Below is a small trained network, with its code and all its weights. Each question gives an input and a target symbol and asks what happens when units are switched off, that is, made to give their printed mean instead of their output.

import numpy as np


def w(rows, s, z=0):
    codes = np.array(rows[::2]) - 128.0
    scale = np.full(codes.shape[1], s)
    scale[-1] = z or s
    return codes * scale


def f(y):
    return y / 2 * (1 + np.tanh(0.7978845608 * (y + 0.044715 * y**3)))


def softmax(a):
    e = np.exp(a - a.max(-1, keepdims=True))
    return e / e.sum(-1, keepdims=True)


def log_softmax(a):
    a = a - a.max(-1, keepdims=True)
    return a - np.log(np.exp(a).sum(-1, keepdims=True))


def net(x, mask):
    ids = ['ΓΘΛΦΩη'.index(c) for c in x.split()]
    T = len(ids)
    res = E[ids] + P[:T]
    q, k, v = (res @ M[0].T for M in (Q, K, V))
    z = softmax(np.where(np.tri(T) > 0, q @ k.T / 2**0.5, -1e9)) @ v
    res = res + np.where(mask[0], z, O[0][:, -1]) @ O[0][:, :-1]
    y = f(res @ A[0][:, :-1].T + A[0][:, -1])
    res = res + np.where(mask[1:17], y, B[0][:, -1]) @ B[0][:, :-1]
    return log_softmax(res[-1] @ U[:, :-1].T + U[:, -1])


Q, K, V, O, A, B = {}, {}, {}, {}, {}, {}
E = w([
[187,107,232,157],'Γ',
[160,80,134,25],'Θ',
[212,229,227,250],'Λ',
[75,171,105,251],'Φ',
[52,209,134,171],'Ω',
[76,90,62,136],'η',
],0.014)
P = w([
[98,218,241,214],'0',
[149,189,93,73],'1',
[157,173,89,72],'2',
[182,50,115,192],'3',
[123,162,103,108],'4',
[166,173,77,72],'5',
[197,30,110,195],'6',
[118,163,105,127],'7',
[185,182,62,81],'8',
[210,8,100,197],'9',
[111,171,121,143],'10',
],0.013)
Q[0] = w([
[149,165,160,48],'H1',
[148,10,153,211],'H1',
],0.012)
K[0] = w([
[163,81,126,91],'H1',
[83,132,249,125],'H1',
],0.014)
V[0] = w([
[239,20,249,122],'H1',
[255,80,124,190],'H1',
],0.0052)
O[0] = w([
[88,120,252,111,253],'H1',
[52,100,99,100,131],'H1',
],0.017,0.0019)
A[0] = w([
[105,75,161,115,91],'N1',
[202,174,139,128,135],'N2',
[150,143,104,54,65],'N3',
[175,178,189,206,122],'N4',
[11,141,43,149,122],'N5',
[198,71,98,171,176],'N6',
[197,206,149,81,145],'N7',
[157,83,80,121,179],'N8',
[26,147,91,105,109],'N9',
[160,205,123,38,47],'N10',
[202,148,80,135,186],'N11',
[228,161,184,43,83],'N12',
[198,67,144,125,150],'N13',
[178,83,76,138,69],'N14',
[98,91,180,136,174],'N15',
[118,249,150,122,7],'N16',
],0.014)
B[0] = w([
[155,57,106,194,169],'N1',
[105,115,94,187,189],'N2',
[94,73,151,128,147],'N3',
[160,77,100,67,231],'N4',
[117,136,201,62,176],'N5',
[119,215,175,141,222],'N6',
[19,152,83,199,220],'N7',
[178,154,109,120,200],'N8',
[123,38,70,226,141],'N9',
[67,85,211,105,157],'N10',
[129,64,139,37,239],'N11',
[183,103,144,254,240],'N12',
[38,165,104,102,218],'N13',
[145,36,82,150,157],'N14',
[75,175,87,150,246],'N15',
[101,68,8,111,143],'N16',
],0.0088,0.011)
U = w([
[163,157,113,183,250],'Γ',
[122,2,141,134,88],'Θ',
[171,56,60,175,46],'Λ',
[165,129,112,128,200],'Φ',
[78,120,89,113,1],'Ω',
[160,47,116,115,132],'η',
],0.015,0.0062)

Each question gives the input, a string of symbols that net reads in full, and the target symbol t.
The units are the heads (2 rows each of Q, K, V and O) and the neurons (one row each of A and B). Each row of codes is followed by its name. A weight is (code - 128) times the scale printed after its matrix; where a second scale follows, it is the last column's (O, A, B and U).
mask holds one flag per unit, heads first, then neurons. A switched-off unit (its flag False) gives its mean, the last column of its rows in O or B, instead of its output. The means were averaged over made-up inputs and are rounded, as every weight is.
A unit's drop is (log p(t) with every unit on - log p(t) with that unit switched off) / (log p(t) with every unit on - log p(t) with every unit switched off).
The circuit of an input: a set's keep is (log p(t) with only the set's units on - log p(t) with every unit switched off) / (log p(t) with every unit on - log p(t) with every unit switched off). Starting from the 12 units with the biggest drops (on a tie, the unit counted first), units are removed one at a time, each time the one whose removal leaves the highest keep (on an exact tie, the one counted first), for as long as the keep stays at least 0.8.
circuit, biggest first: the units of the circuit, biggest drop first
most important unit: the unit with the biggest drop
top k neurons: the k neurons with the biggest drops, biggest first
drop of u: that unit's drop, to one decimal
input Θ Ω Θ η Γ Λ Θ Θ Γ Φ Ω, target Θ: most important unit	N9
input Λ Γ Θ Θ, target Ω: circuit, biggest first	[H1 N13 N15]
input Λ Γ Γ Θ Ω Γ η Θ Γ Γ, target Ω: circuit, biggest first	[N13 N15]
input η Θ Θ Θ Γ Θ Θ, target Φ: circuit, biggest first	[N6 N8 H1]
input Ω Θ Γ Θ Γ Λ Θ Θ Ω Λ, target Λ: top 2 neurons	[N14 N4]
input Θ Λ Θ η, target Γ: top 3 neurons	[N11 N4 N6]
input Γ Θ Γ Λ, target Θ: top 2 neurons	[N4 N6]
input Λ Φ Θ Φ Θ Φ Θ, target Ω: circuit, biggest first	[N13 H1 N15]
input Ω Ω Θ Θ Θ Φ, target Φ: top 2 neurons	[N11 N6]
input Γ Ω Θ Ω, target Θ: top 2 neurons	[N6 N13]
input Θ Θ Θ Ω Θ η Θ Γ Θ Φ, target Γ: top 2 neurons	[N6 N11]
input Ω Θ Γ η Λ Θ Θ, target Λ: top 4 neurons	[N14 N11 N2 N8]
input η η Ω η, target Φ: drop of N12	0.1
input Θ Γ Θ, target Θ: drop of N6	0.3
input Γ Θ Θ Θ Θ Φ Ω Φ Θ, target Θ: drop of N7	0.0
input Θ Λ Γ Γ η Ω Γ, target Γ: drop of N4	-0.1
input Φ Γ Θ Γ Γ η, target η: most important unit	N11
